Each row has a name. Each question is about the rows just above it. Places in a row count from 1.

[146 171 124  90  87  98 145 145 175 130  94  92  95 143 154  86 105 103
 147 170 144 152] -> W
[124 156 161 165 112  98  84 117 159 154 170 112 100  85 113 157 150 168
 112  99  87 105] -> J
[146 171 124  90  87  98 145 145 175 130  94  92  95 143 154 174 139 103
  93  94 144 161] -> Z
[143  98  89  90 122 173 145 145 104  88  94 114 174 150 154 109  82 103
 112 169 154 161] -> Y
[166 156 124  85 112  98 154 171 159 130  85 107 100 151 170 157 139  87
 101  99 144 172] -> R
[143 133  84  90 112 156 171 145 138  88  94 112 149 172 154 147  86 103
 112 146 175 161] -> M
key -> tag
[93] -> Z_260
[92] -> Z_742
[151] -> Z_886
[161] -> Z_118
[153] -> Z_189
[160] -> Z_890
[152] -> Z_590
Join W by its entry at place 22:
Z_590
The row with [124 156 161 165 112  98  84 117 159 154 170 112 100  85 113 157 150 168
 112  99  87 105] is
J

[160 123 122 176 148 120] : G
[ 91 128 152 133 152 164] : X
[ 91 128 152 134 153 163] : E
[158 158 146 102 106 151] : F
[161 122 122 176 148 121] : L
[ 91 129 152 134 152 162] : H
[ 90 129 152 133 152 120] : S
[ 91 129 152 134 153 163] : V
[ 91 128 152 134 153 151] : U
[160 121 121 177 147 121] : N
[ 91 128 152 134 152 163] : B
tags:
[159] -> Z_156
[161] -> Z_373
[120] -> Z_234
[160] -> Z_624
[91] -> Z_920
[123] -> Z_24
[122] -> Z_854
Join G by its entry at place 1:
Z_624
The row with [ 90 129 152 133 152 120] is
S
Whose row is [160 121 121 177 147 121]?
N
Whose row is [ 91 129 152 134 152 162]?
H

[155 158 151 118 103 114 148] : A
[135 146 145 113 116 104 139] : D
[153 140 144 126 115 118 144] : Q
[141 144 148 109 116 103 147] : K
[155 151 171  98 109  70 166] : C
[134 150 155 109 107 105 143] : T
tags:
[153] -> Z_536
[144] -> Z_989
[147] -> Z_862
[143] -> Z_107
[139] -> Z_927
[148] -> Z_758
The tag of Q, keyed by place 7:
Z_989
Where do [155 158 151 118 103 114 148] appear?
A
Where do [135 146 145 113 116 104 139] appear?
D
Whose row is [134 150 155 109 107 105 143]?
T

[133 132 125 131] : Sipo
[111 132 125 131] : Putup
[105  95 105  71] : dil
[111 106 109 159] : Dum
[123 126 124 130] : perir
Table of tags by key:
[126] -> Z_98
[132] -> Z_250
[133] -> Z_314
[127] -> Z_409
Join Sipo by its entry at place 2:
Z_250
Whose row is [133 132 125 131]?
Sipo
Where do [105  95 105  71] appear?
dil
The row with [111 106 109 159] is
Dum
Whose row is [111 132 125 131]?
Putup

[164 135 126 120] : gari
[175 184 165 183] : barot
[ 93 101 126 118] : Sis
[168 178  73 139] : Kuro
[ 97 157 114  82] : Vabos
[179 177 140 162] : Sobis
[ 80 148 159 174] : zikef
[ 72 138 172 149] : zizu
[176 155 152 153] : petab
[ 87  83 145 118] : zedi
[ 99 178 181  97] : supo
[ 76  81 184 127] : Narug
Table of tags by key:
[178] -> Z_337
[81] -> Z_124
[99] -> Z_780
Look up the entry of supo at place 2 in the table:
Z_337
[ 93 101 126 118] is in which row?
Sis

[ 68  81  97  81 100 188] : Nepi
[108  95  93 106  95 126] : sopem
[ 98 121 131 115 107 185] : pamik
[108  95  93 161 122 100] : kovuv
Table of tags by key:
[108] -> Z_285
[97] -> Z_92
[109] -> Z_377
[95] -> Z_501
[98] -> Z_90
Join kovuv by its entry at place 1:
Z_285
Whose row is [ 98 121 131 115 107 185]?
pamik
Where do [ 68  81  97  81 100 188] appear?
Nepi

[145 136 119 127 143 135 143 129] -> das
[163 113  89 154 150 137 100  82] -> Mezan
[173 116 127 126 116 143 133 154] -> Kobub
[108 134 130 117 138 136 133 119] -> bulub
[127 122 130 128 128 129 128 121] -> kogan
[108 134 130 117 138 142 126 106] -> depiz
[127 136 128 128 130 124 124 131] -> kib
key -> tag
[154] -> Z_698
[121] -> Z_730
[119] -> Z_122
[131] -> Z_380
[82] -> Z_390
[120] -> Z_352
[81] -> Z_543
Join Mezan by its entry at place 8:
Z_390
[127 136 128 128 130 124 124 131] is in which row?
kib
Whose row is [108 134 130 117 138 136 133 119]?
bulub

